Each row was made from one small tree. The marks that hang from a mark follow it in brackets, in alphabetical order. Every link used is in the known rows. Write each row's tree.
Known rows:
S(J(T) Z(A N)): [ -9.9   9.8  -6.7  23.2 -10.0  -4.2   8.1  -9.1  30.9  10.3  -8.3  -0.8
  -7.5 -11.6   7.8   8.0  -7.0  19.2  10.1  22.9  31.8 -35.1 -17.6  -5.3
  18.8  12.4  33.8 -27.8 -16.2 -15.6  20.1  18.0  45.7  17.9  -7.8  20.8
  27.8 -14.9  26.8  26.9   4.7  -3.9 -15.8  -6.2]
Y(A G(C)): [ -2.9   3.4  16.4 -27.4 -11.2 -18.1  19.7  -3.2   3.8  26.4  -4.1  -8.0
  20.8  13.4  15.6 -32.6 -29.8   7.0   6.0   5.3 -13.8 -26.6 -13.6   5.5
  -0.5 -27.0  12.0 -20.4 -22.9  -4.4 -15.6  -5.3  -3.9 -31.9 -26.8  25.5
  -5.9   0.9  13.2  -9.1 -10.1  -6.6 -11.0  26.6]
A(N S(J(T))): [-10.7 -24.4 -12.1  18.9 -28.0  -9.5  -5.6  11.4  -8.0 -27.2 -12.7  21.6
 -19.2 -11.1  -1.7   1.4   2.7  10.0  10.4  10.7  40.4  10.0 -21.6 -21.0
 -13.2  28.5  33.8 -14.7 -26.5  44.7  12.0  11.3  27.8  27.6 -27.9 -39.3
  21.9 -19.5   0.9  -0.5  16.1  11.8 -16.2  11.0]
N(C(A(S) J Z)): [-10.0 -17.9  -1.9  -5.5  19.0 -33.3 -20.8   5.9  17.5 -11.1   0.1 -24.3
  -5.5  -4.0   8.7   0.1 -16.0  -1.0 -16.4   6.4  -1.1 -42.8 -24.5 -34.1
 -10.9   6.6  -2.6 -10.0  -2.5   7.3   5.9 -15.8  22.6   0.7 -15.9   6.4
  -2.0 -38.7  11.8  -4.0   3.9   0.3 -26.8  29.5]
J(S T(Z(A(P) N(C)))): [-10.4  -4.3  -0.7  18.0   1.2 -19.0   6.0 -16.6  26.8   1.1  -8.9  -0.5
  -3.1   8.2 -15.8   9.3 -10.0  21.4  15.2  20.0  37.7 -16.3 -19.1 -40.3
   2.4 -17.6  14.9 -45.7  -9.4   8.5  38.6  15.1  41.3 -12.9   9.7  14.2
  31.5 -16.6  23.4  -8.1   8.5 -15.1  -6.4   3.0]
S(J(T) Z(A(C))): [  0.9   8.8   1.9   6.4  -3.2  -2.7  10.8  -3.1  23.6   2.0  -6.1 -10.9
  -6.7  -7.3  10.2  -6.0 -21.2  30.0  -1.0  22.4  12.6 -36.6 -39.3  -4.2
  13.7   0.5  21.6 -39.5 -22.3 -16.1  23.8   9.4  39.1  -1.9  -8.5  23.7
  22.2 -13.2  34.1  16.1  -5.1   5.0 -19.8   0.1]
A(N(C(J)) P S(Z)): [  5.4 -20.8 -27.1  -2.3  -8.2 -34.9 -33.3   8.1  21.8 -24.4   9.7  -4.7
  -8.1   2.5   7.0  -7.3   4.5  19.3 -31.3   2.5  41.8 -19.9 -59.6  -3.6
  -5.0  39.6  28.8 -18.8 -21.0  35.0  -1.4  10.7  28.4  24.4 -38.9  -6.2
  10.1 -28.3 -29.3 -14.9  46.0  10.5 -21.4  16.0]
T(J(S) Z(A N(C))): [  0.0  -7.0 -19.6  13.9 -17.9 -33.2  19.2 -26.6  10.1  47.5  -7.8 -10.4
   8.1   1.3  11.4  27.5  -9.2  24.4   3.9  39.0  33.1 -43.0 -10.2 -21.1
   8.9  -1.7  12.0 -43.7  -6.0  -7.8  11.7  29.1  30.7   0.6 -10.5  16.0
  31.4 -11.2  38.7   5.1  -4.6 -26.3 -37.0  17.8]
S(J(T) Z(A N(C))): [ -8.9  10.7  -6.0  17.1  -3.4  -6.5  -1.2 -10.2  36.1  11.5  -4.6  -7.8
  -7.3 -11.1   4.9   4.1 -13.3  26.3   6.5  22.0  31.5 -48.0 -24.1  -9.2
  12.2   7.4  28.3 -25.9 -15.8 -17.5  21.6  28.7  49.1  19.7  -9.3  24.3
  23.4 -19.4  20.4  21.3   1.4  -1.9 -17.6   1.4]
G(Y Z(A(C(J) N P))): [ -3.8 -21.8 -26.9 -16.4   2.2  -9.2  -5.8  -2.2  14.5  17.7   9.3 -12.0
  10.0  13.4  27.0  -8.8  -7.4  -2.0 -27.5  39.8  26.9 -47.5 -47.1  25.4
   0.1  18.3  21.7 -30.6 -30.5   9.7  -5.7 -28.3  18.5 -34.6  -6.3  13.0
  14.6  -0.7  31.4  14.7   5.6   3.5  -6.2  19.2]
C(A(S) G J Z(N)): [-47.9 -41.6 -13.2  21.9  -6.1 -62.9 -11.6   6.0  27.6  -5.3  -8.6   9.0
   2.8   1.1  25.5  21.5   1.2 -17.4 -19.9  17.4  18.0 -25.9 -25.5 -44.7
  14.6  33.5  16.7 -13.4  -9.6   7.9   8.2 -54.8  21.8  -0.8 -31.5 -12.5
  14.6 -61.9  31.6  10.2  22.1 -21.0 -28.3  18.1]
J(S T(Z(A(N P)))): [ -6.9  -5.0  -2.7  13.3  -6.8 -21.7  12.9  -8.6  18.7  -7.9 -10.5   2.4
  -5.6   9.1 -14.8   3.0  -9.5  15.3  15.4  21.9  32.2  -2.7 -21.0 -35.3
  -0.2 -14.7  24.1 -49.9 -13.6  19.9  36.4   8.9  31.5 -15.4   9.5  13.0
  28.9 -10.8  27.1  -9.3  10.1 -14.0  -7.8   2.3]
G(Y(P T(Z(N(A))))): [-14.5 -15.4 -10.8  -5.7   4.8 -25.0 -11.3 -24.6   5.8  28.8   4.5   1.1
  -5.5  10.1   2.5   1.1   1.6 -14.9  27.8  18.0  14.3  11.1 -25.8   4.8
 -11.1  12.9  17.0 -35.4  -3.2  -0.5  17.9 -13.0  29.4 -32.4  13.3  30.0
   1.9   1.2  24.9  13.7  -0.5 -18.1   5.0  10.7]
T(J(S(Z(N(C))))): [ -0.9   0.7 -18.4  17.7  -3.1 -16.8   8.6 -13.9  -3.9  24.6 -17.8   5.9
  -6.2  -4.1   7.6  20.1  -0.3  29.2   1.0  17.3  16.7 -30.6 -19.5 -12.5
  14.0  -0.3  15.6 -29.8 -16.2  -7.3  -6.9  27.7  19.4   4.1   0.1 -10.3
  19.3  -5.1  15.3   3.7  -4.6 -12.5 -16.0   1.9]
A(N(C(J(T)) Z) P S): [  5.3 -34.7 -17.7  -0.1  -8.6 -39.4 -26.7   5.2  30.3 -25.1   9.2  -2.2
 -20.7   7.6   5.7   4.2   7.4  22.0 -11.6   2.1  48.2  -8.7 -51.0 -19.1
 -22.4  37.5  25.0 -21.9 -18.6  52.0   6.0   6.7  33.3  24.3 -34.9  -7.0
  22.7 -27.5 -26.3 -16.0  45.6   7.2 -15.3  30.7]
Y(T(J) Z(N)): [-12.0  -5.5  -9.9  16.1  -0.4  -9.3   8.7 -18.6  -1.7  19.9   9.8  -1.1
   0.5  -3.3  17.7  17.0  22.1 -10.9  40.3  10.6  42.6   2.1 -13.0 -12.0
   3.1  35.7  35.7 -27.7  16.7  -6.4   9.7 -22.2  29.1   2.2   2.7  17.1
  -0.1  -9.3  21.4  13.9   8.5 -31.3  -7.1  -2.5]
C(A G J(S) N): [-36.0 -21.5 -12.0  19.7 -31.2 -68.6 -22.7  10.8  16.6  -6.9 -18.8  20.3
  23.5   8.9  19.0   7.0  -8.1 -26.2   1.8  12.5   2.6 -33.7 -40.2 -43.5
 -10.4  19.9  10.3  -7.5 -26.0  11.6  20.7 -30.5   7.3 -15.9 -17.7 -12.8
  16.5 -48.7  16.9   6.9  11.9 -32.1 -25.2  26.9]
N(C(G) Z): [ -9.1 -15.1  -1.7 -19.7   2.6 -37.2 -18.9  -4.7  35.5  13.1  18.0 -13.9
  -9.1   4.8   7.1   0.3 -13.9  31.5 -11.4   9.6   3.4 -23.4 -16.3 -29.7
  -8.3  -3.1   4.6  -9.8  -5.1  -7.2 -12.8   9.9   3.3   2.7  -3.8  23.3
   2.2 -16.6 -12.0 -19.6  -6.0  -7.3   0.5  25.2]
C(G J N(A)): [-31.8 -23.8 -14.9  20.0 -31.8 -42.0 -16.0  17.3   4.2  10.2  -8.2   3.3
  18.8  -0.3  13.9   3.6  -2.0 -17.8  19.6   9.3   1.8 -33.6 -32.7 -18.8
 -18.9  37.4   0.5  -3.9 -22.7  28.7  24.1 -20.3  -9.8  -4.3 -10.9   2.7
  14.0 -50.9   2.7   6.6   5.0 -30.6 -18.2  22.9]
T(J Z(A(C P))): [ 15.6 -11.4 -12.5 -10.0 -11.6 -31.0  30.1 -16.7   9.8  41.1   9.7 -21.1
   7.8  13.0  18.5  19.1  -6.0  22.2 -12.2  25.2  15.4 -28.9 -38.8  13.8
   6.1   4.7  -1.6 -45.0   5.5  -8.2  21.8   8.2  14.8 -15.0 -22.4  29.9
  24.2  -2.2  43.6   5.3   5.1 -17.9 -42.1  18.8]
T(J Z(A(C P S) N)): [  8.3 -21.2 -19.1   8.2 -17.9 -29.4  23.8 -21.3  10.3  41.1   8.2 -11.6
   9.3   8.9  18.3  29.4   0.6  23.0 -11.7  29.9  41.9 -29.0 -33.9   3.4
  11.6  18.5   2.1 -42.5   1.1  -2.0  20.9   7.5  31.4  -1.0 -33.1  10.8
  35.0 -12.0  36.5   4.9  16.7 -17.4 -44.6  17.4]
Y(A(C) T): [ -5.5  12.6  25.1  -6.3   8.4  -1.1   6.4 -14.9   4.2  -3.7  13.2 -21.8
  21.2  14.0   8.2 -21.0 -13.7 -12.7  14.8   4.9  10.9  -5.0 -33.7  -9.3
 -35.1   4.6   1.6 -37.0  -7.5   6.0   9.7 -14.6  13.3 -24.2 -13.0  31.0
 -22.6   7.5  10.8  -7.9   1.4 -19.6 -21.3  15.3]
T(Z(A N)): [  0.7  -5.3 -10.7   4.5 -16.4 -17.4   8.8 -12.5  22.2  25.9  16.8 -16.5
  14.6   2.4   5.6   8.5  -0.8  -5.6  -1.1  29.3  26.8 -15.9  11.3  -7.8
  11.4   7.2  11.2 -18.3   8.5  -8.1  13.9   2.1  18.1   2.5 -10.4  30.0
  16.6  -6.1  23.2   4.9   7.6 -18.5 -21.0   9.4]
G(C Y(T(J)) Z): [-18.9 -31.5 -20.0 -13.5  19.9   8.7  12.1  -6.7 -10.7  48.8  25.9   7.0
   4.6   3.2  26.2  -5.5   8.4  11.1  10.4  22.6  -5.7 -34.9 -35.8  24.9
   6.2   8.6  27.9 -39.0 -27.4  -4.6 -10.8 -27.3  19.2 -51.4  26.1   7.4
  12.4   5.8  34.9   4.6 -27.9 -11.4  10.2  26.4]
A(C N P): [ 28.3 -18.4 -14.5  -4.2   5.9  -9.6 -21.2   4.0  26.2 -20.8  19.2   0.0
   7.6  35.9   2.3  -9.3  13.8   7.7 -22.7   6.5  29.0 -10.3 -63.5  19.7
  -9.0  29.6   0.7 -10.4 -17.1  23.9  20.3  17.0   9.4  -8.6 -40.9 -11.4
   9.0  -9.4 -25.0  -4.6  40.5   2.8  -3.3  27.5]
T(J Z(N(A(C P S)))): [  6.0 -24.8 -20.7  12.7 -14.6 -30.9  20.4  -9.8   0.2  38.7   6.9 -14.4
  -3.8   2.5   7.8  31.4  12.6  15.5   4.1  23.5  35.7 -25.0 -25.6  -6.9
   8.1  25.4   7.4 -42.7  -2.6   6.2  15.6  16.8  15.3  -2.2 -19.1   6.3
  34.2 -11.6  28.6   5.9  13.8 -20.7 -35.0  18.6]
A(C(Z) P): [ 19.3 -24.0  -3.3 -11.7  32.9  -2.9  -7.0  -2.0  25.1 -12.9  15.8 -17.3
  -1.3  28.4  11.9  -0.7   1.7  20.6 -24.7  -1.8   2.3 -16.5 -55.3   8.1
  10.1  17.2 -10.6 -22.2   3.0  -5.6  21.6 -12.1   8.6 -26.3 -21.9   9.3
   9.2 -21.5  -1.5  -3.6  28.7   0.4  -3.2  13.8]
Z(N(A(S(J(T))) C(G))): [-23.9 -10.5   0.3  24.2  -3.5 -16.2 -15.6  -5.5  13.3   8.3 -11.2  -1.2
  -1.1  -2.3 -12.4  14.6 -12.1  14.2   9.6  11.6  40.2 -37.4 -17.8 -32.6
 -13.5  17.7  -5.4  -7.3 -21.7  13.1  14.2  22.8  23.1  13.7 -14.1  -6.4
  14.7 -37.6 -14.1  -1.8   5.6  -2.5  -7.0  13.0]
G(Y(C(N)) Z(A(P S))): [-19.1 -20.9 -27.1 -24.0   1.0  -6.2  -9.3  -4.3   1.7  22.0  15.1 -17.7
  11.0  -5.4  25.4 -14.8 -15.2   1.6  -2.6  28.6  28.8 -44.1 -30.4   6.0
  11.3  14.0  24.8 -26.0 -26.1   0.6  -8.4 -37.6  22.6 -30.9  -5.7  15.6
   8.3  -9.0  26.2  -3.9   5.3   3.4 -18.4  12.3]
C(G(Y) J(S(Z(A)) T)): [-50.7 -15.3 -10.3  15.6 -14.3 -42.6 -12.7  -5.1  15.2  20.0 -27.4  27.8
   4.7  -6.8  23.4   2.6  -9.7  16.6   1.9  21.1   7.1 -24.2 -48.2 -23.4
  12.1 -10.4  20.2 -46.1 -38.5   9.2  18.1 -35.9  28.9 -29.8   7.8 -10.5
  21.1 -26.7  49.5   7.9 -16.9 -10.4   2.5  -2.4]
Y(C(N) G P): [  1.1 -16.7 -14.7 -29.8 -15.1 -38.0  -8.4 -10.7  23.2  17.2   6.9  -1.6
   0.0  12.8  -3.4 -41.8 -12.7   4.2  47.2   3.1   3.7   0.3 -21.7   2.9
  20.6  -6.3  22.7  -4.5  -8.6 -10.2  21.3   2.9  22.8 -23.2 -30.7  37.9
   3.5 -30.5   1.3 -11.8  14.2 -21.8 -19.9  28.7]
Y(P T Z): [  3.1  -6.8  -2.0 -16.3   7.0 -24.1  -1.3 -20.6   8.7  -4.7   7.7  -9.7
 -18.1  12.6   0.4  -9.1   5.1 -13.2  33.5  -0.2  19.6  30.9 -26.4  -8.4
  -7.9  19.8  38.8 -30.5  23.8 -14.6  17.7 -29.1  31.6 -20.4  10.4  53.9
  -7.5 -17.2   8.6   8.3  15.9 -22.1  -5.3  -0.2]
Y(C(G J)): [-28.4 -11.8  -3.7  -6.9  -7.5 -24.9 -17.9   0.5  15.5  18.2   5.3   4.1
   9.4 -14.2  22.1 -16.0   8.1   8.1  21.5  -2.1  -2.7 -21.4 -18.6 -14.8
  18.0  -0.7   4.7 -10.7 -20.8   0.2   7.5 -20.3  10.6 -11.9 -22.9  -2.9
  -0.7 -27.5  16.3  -7.5  -7.4  -6.3 -18.3  15.9]
A(C(G J) N(Z) P S): [  2.2 -52.8 -18.6   2.6 -20.1 -48.6 -26.4   8.0  31.0 -21.5  10.1  11.1
  -2.7  21.1  26.8   0.9   8.6  29.2 -32.9  13.0  42.7  -8.6 -82.1 -15.6
  -6.4  47.7  14.7 -33.3 -38.1  45.0   8.2 -22.2  25.6  -2.3 -56.6 -25.9
  31.0 -40.1 -14.2 -16.6  45.2   4.8 -17.5  35.1]
J(S T(Z(A(P)))): [ -8.7  -3.0   3.2  11.1  -2.4 -19.4  16.6 -11.5  17.0  -4.1 -13.6  -0.5
  -6.0   6.4 -13.1   5.5 -14.1  19.9  14.5  17.0  24.5  -4.0 -19.5 -36.5
   2.9 -21.7  16.7 -51.7  -9.6  10.1  36.1   2.5  31.6 -21.5  14.9  17.3
  29.0 -10.3  31.9  -8.9   4.8 -12.0  -7.2  -2.7]

Which tree is each row?
[-10.6 -37.6 -28.9  17.6  -1.6 -13.7 -12.3  19.6   6.7  -5.9   9.8 -10.7
  -0.2  -5.7  24.0   2.7  18.3 -23.0  24.2   9.3  -7.8 -21.3  -8.1 -15.5
   2.5  43.0  22.6  -5.2   6.6  23.4  25.2 -32.4   6.0   6.0  -3.4   1.4
  16.3 -45.3  20.4  14.4  14.6 -32.9 -19.5  24.4]
C(J N Z)
[ -7.1 -26.7 -16.3  11.9  -0.2 -23.1   0.7   2.6  19.8  -8.5  -8.3 -13.8
  -1.3   1.8  28.3   6.4  -3.3  -4.0  -8.6  19.0  13.9 -25.4 -24.0  -7.3
   1.7  36.1  18.0 -22.8  -6.8  31.6  13.4 -35.9  25.5   8.7 -25.4  13.2
  15.5 -43.9  22.9  12.6  26.2  -8.2 -27.8  16.9]
C(J Z(A(N P S)))
[-15.7 -13.3 -24.6 -23.9  -4.0  -8.0  -2.7   5.9  -6.7  14.9  10.9 -14.2
  -0.8   0.7  19.5 -14.0  -0.4 -17.3 -13.7  31.7  22.0 -29.6 -16.5   9.4
  -9.3   8.2  44.6 -29.0 -25.1   9.9 -30.5 -17.3  -4.0 -27.2   3.7   6.2
  -1.2  19.9  29.6  10.2  -3.2  -1.5  -8.2  14.1]
G(Y(A(N)) Z)
[-18.2 -13.8  18.3 -18.9  -6.8 -37.5   6.1 -18.2  12.5  -2.7  20.9 -21.4
  18.0  17.1  16.9 -13.9 -15.6   6.2  -6.5   1.1  27.5   4.6 -64.5 -20.4
 -25.9  17.8  12.4 -62.1  -3.9   8.0  16.7 -29.3  17.5 -31.1 -31.1  37.5
  -8.2 -10.5  17.0 -23.0  23.6 -21.9 -36.5  13.0]
Y(A(C(G) P S) T(Z))
[ -0.8 -14.1  10.7  12.6 -10.8 -21.1  13.3   4.8   2.7  -3.4 -17.9 -24.3
 -28.8 -12.9  -0.5  16.2 -24.0  19.0  20.8  19.2  22.3 -18.1  -5.3 -48.6
 -18.6  21.5  12.3 -38.9 -31.0  28.9  -7.3  -4.0  15.7   4.5   3.1  21.2
  27.2 -20.5   3.1  -2.8   4.2   7.7 -10.9  16.1]
N(A(S(J(T))) Z)
[ -9.8  -9.4  -2.8  10.8   4.3 -11.4   4.7   1.3  19.7   6.7  17.0 -13.1
 -10.1  -0.2 -24.3   5.5   7.5   1.9  23.4  12.0  29.8  -8.8  -7.1 -22.6
  -5.2  -3.6   9.0 -26.4   5.1  13.8  38.8  15.6  21.0  -1.4   9.8  16.6
  17.9 -10.0  17.8  -4.8   3.8 -16.1  -6.4  10.9]
J(T(Z(N(A C))))
[ -5.5  -4.3  -4.0  -0.6  -2.3 -14.1   8.4   0.7  22.0   2.4  18.7 -13.1
  -3.2   4.2 -18.7  -4.8  -3.3   2.7  13.3  18.6  26.0  -5.9 -12.9 -13.2
 -10.4 -10.7  12.2 -26.1   5.3  17.3  39.3  12.1  22.8  -0.2   1.9  23.1
  11.7  -5.6  24.1  -8.3   1.6 -13.2 -14.7  13.6]
J(T(Z(A(N(C)))))
[-46.8 -28.7  -9.2  11.0 -12.8 -48.8 -16.3  -9.5  11.7  15.7 -34.0  38.6
  -9.8   3.0  14.8   5.9  -0.5  14.2  13.0   8.7   3.1  -4.6 -52.0 -20.2
   0.5 -11.3  16.0 -40.8 -31.5  14.1  27.3 -29.3  29.3 -36.2   7.3 -17.8
  26.3 -31.0  43.2  11.7 -12.4 -11.2   5.6   5.4]
C(G(Y(P)) J(S T))
[ 18.9  -8.0   3.7  -5.5   0.5 -20.6   3.9 -10.5  37.0   8.5   6.6 -21.6
   1.3  14.2  22.4   6.8 -13.4  17.9 -11.1  19.4  11.5 -25.5 -23.5  -6.0
  -4.3  10.0  -1.9 -25.6 -11.6   2.8   0.1 -16.5  22.0  -8.0 -14.5  35.2
  19.9  -8.5   6.7   1.9  14.0  -1.5 -10.9  22.6]
N(Z(A(C(J) P)))
[  4.7 -16.3 -13.0 -10.3 -20.7 -36.4  -0.9  -4.5  20.7   7.9  13.0 -21.4
   7.8   3.1  10.8  -0.7  -9.3   5.2 -15.5  21.9  27.1 -18.6 -23.8  -8.3
  -4.7  15.6  14.5 -29.9  -1.7  16.9  15.5  -2.0  20.7   3.3 -25.9  28.6
  15.6 -18.1  16.4  -6.6  19.5  -6.4 -34.2  20.8]
T(Z(A(N(C(J)) P S)))
[-11.4 -13.7  -6.1  12.1  -1.1  -8.0   8.8   0.8  18.0   5.0  19.1   0.0
 -10.3  -0.6 -17.9   6.8  18.3  -0.3  22.2   8.7  28.5   8.5  -1.9 -15.4
   5.2  -3.6  17.2 -23.5  11.0  10.1  37.8   6.0  21.9  -0.6   8.5   6.7
  21.3  -3.3  25.0  -1.3   6.6 -17.7  -3.6   3.4]
J(T(Z(N)))
[  1.4 -22.4  -8.9  10.5 -16.0 -18.5   2.4  -1.4   7.5  15.5   9.2 -16.9
  -1.5  -5.4   3.5  10.5   3.3   4.6   6.4  23.5  27.8 -18.6  -5.7 -26.0
   8.4  21.5  12.5 -32.3  -8.6   3.3  14.2   6.7  15.9  -3.6 -13.0   9.4
  27.5 -17.6  18.9   2.9   7.7  -9.5 -20.2  16.2]
T(Z(N(A(C S(J)))))
[  2.0  -2.5  -1.9 -15.9  27.4  -9.0 -10.9  -7.8  25.2   2.1   9.1 -30.4
   1.3  10.3   1.9  -3.8 -23.4  16.5 -15.4   8.1   0.2 -38.3 -19.5  -7.7
  -7.6  -0.9  -8.4  -5.4   9.6  -6.8   8.9   9.1  11.8   1.1  -8.1  31.9
  -8.4 -25.3  -4.1  -7.8   4.4  -2.4 -12.2  16.6]
N(C(Z(A(P))))
[  4.9   5.8  10.6  11.7   0.0  -0.1   7.2 -10.1  14.2   3.4 -14.7  -9.4
  20.8  10.4   8.5  -4.8 -28.0  10.8  -5.7  25.7  10.7 -36.2 -28.8  -7.6
  -7.7 -11.4 -19.4 -25.3 -23.8   8.1  25.3 -14.9  31.9 -18.1 -12.6  10.4
  13.5 -17.4  24.6   2.3  -6.7   1.7 -17.7  13.8]
Z(A(C(J(S T))))
[ -9.4 -28.5  -0.6   7.3 -11.1 -20.6   1.2  -7.0   9.6 -13.0 -13.0  11.3
 -21.9  -3.4   8.7  19.8   2.1  29.7  -1.6 -14.0  35.9   3.3 -43.4 -11.9
   1.3  25.0  17.2 -29.8  -4.8  13.0  23.6  -1.4  34.3   8.0 -24.8 -10.7
  35.1 -24.2   6.5   3.8  33.7  11.7 -15.8  -3.8]
A(P S(J(T(Z(N)))))
[  0.5  -1.6  14.7 -25.4  -9.9 -47.4  32.2 -35.9  15.1  25.1  -8.7 -10.1
   5.5  35.6   5.9 -27.9 -30.2   6.6  28.0  10.8  12.4   3.4 -63.3  15.2
 -23.8  -6.1  17.3 -54.6  -8.0  -5.3  18.2  -1.5  30.0 -41.5 -32.5  62.5
  -7.0  -5.4  30.6   0.9   8.3 -37.7 -35.4  27.4]
Y(A(C) G P T(J))
[-11.0 -29.7 -22.1  14.4   2.3 -39.4 -13.4  21.7  18.3 -15.6   8.4 -17.5
   5.6   4.1  19.7   6.7   7.6 -46.8  11.6  14.6  -6.3 -34.6 -15.6 -28.2
  -5.5  39.7  18.1  -2.0   5.6  16.0  26.2 -40.3  10.1  -2.3 -13.2   9.5
   9.6 -46.3  26.7  19.3  23.3 -34.0 -33.3  36.2]
C(A J N Z)
[-26.0  -9.5  -7.4  -6.1 -11.2 -46.3 -24.2   6.4  26.4   5.7   8.2   2.9
  14.0  -3.5  16.6 -16.5   6.8 -15.3  13.6   8.5   9.2 -28.2 -25.7 -21.8
   7.7   7.3  12.1  -5.7 -27.1   8.9   7.9 -16.8  13.4  -9.4 -37.4  -3.9
  -5.7 -28.3  13.8  -4.1   6.2  -9.5 -29.0  31.8]
Y(C(A(N) G J))
[ -2.3 -36.4 -17.6  11.3   6.5   1.1   6.9  10.9  10.6  21.8  13.8  -8.2
   1.9   1.7  16.1   3.5  14.5  10.2  -5.2  15.7  14.8 -62.2 -22.5   2.4
  11.1  30.3  18.7 -22.7 -36.1  13.7  -8.7 -16.2  19.8 -21.3   0.7   6.1
  39.2 -34.6  -0.3   6.6   7.9  -3.2  -7.5  33.2]
G(C(J) Z(N(A(P S))))
[-27.0 -11.0   0.5  -0.9  -4.3 -39.0 -15.8  -6.0  25.9  11.6  -8.1  -2.0
   5.6  -0.5   3.6  -3.7 -18.8  25.3  -2.8  10.8   6.3 -39.2 -37.2 -31.9
 -10.7 -15.7  -2.3 -27.2 -15.7   6.7  25.0   3.2  22.6 -10.5  -3.7  10.8
  11.6 -35.5  19.0 -10.6 -13.7 -10.7 -14.0  19.2]
N(C(G J(S T(Z(A)))))
[ -3.0 -10.2   5.4 -28.1 -16.7 -26.5  21.8   3.6  13.2  11.8  -1.7 -26.8
  15.2  10.7  23.2 -37.3 -27.3   4.0 -11.6  21.8   8.2 -43.5 -33.6   0.5
   1.9  -9.3  22.8 -38.8 -28.6   1.2 -15.3 -24.9   0.1 -38.3 -29.3  32.7
   4.9  -6.6  35.9  -2.7  -0.2 -11.6 -27.2  24.7]
Y(A(C(J)) G(Z))
[-14.0 -31.9 -20.8  -3.3   5.4  -3.0  -7.3  -7.2 -15.0  53.4  30.0  14.9
  19.1   5.3  25.1  -1.8  12.6  -2.0  37.4  15.4 -13.7 -17.2 -35.8  15.1
  -4.9  12.9  13.9 -30.3 -14.9   3.6  20.9 -16.5  20.7 -40.9  11.5  -3.5
  10.1   0.0  28.6   1.2 -23.5 -25.0   4.2  38.2]
G(C(N) Y(T(J Z)))
[ -4.6  -0.6  -6.3  26.1  -1.8  -3.6   0.9   2.3  22.4   3.4  -5.7  -5.9
 -17.3 -11.6  -0.3   6.5   1.6  20.5  16.5  18.4  28.9 -36.9 -28.7 -16.2
  15.9  20.9  30.1 -35.3 -26.2  -6.9  21.4  24.0  35.5   7.3  -3.7   9.5
  30.9 -19.1  17.8  22.3   5.4  -2.1  -8.7   1.6]
S(J(T) Z(N(A(C))))
[ -6.8  -7.3   0.9  22.0   6.4 -10.0 -15.2  -8.0  17.5   1.5 -10.4  -9.3
  -6.3   2.5 -12.7  17.6  -7.4  14.0   9.5   3.7  43.9 -39.0 -24.4 -21.4
 -16.5  23.6  -7.0  -9.6 -16.0  16.1  17.7  28.1  29.2  14.5 -15.7   1.3
  18.6 -31.3 -21.2   3.2  21.1   3.3  -7.0  13.1]
Z(N(A(P S(J(T))) C))
[-34.1 -14.8  -8.7   4.2 -27.1 -61.1 -10.2  11.1  19.8 -19.9  -5.0  18.5
  -1.0   4.6   0.9   1.5 -14.0  -3.3 -24.6  17.8  30.6  -8.5 -43.6 -32.9
  -0.7  18.3  31.3 -14.3 -27.0   9.0   4.1  -7.8  14.6   5.7 -34.2 -13.5
   5.3 -29.2   9.7  -4.0  18.9  -3.5 -24.9  11.3]
C(A(N S(J(T) Z)) G)
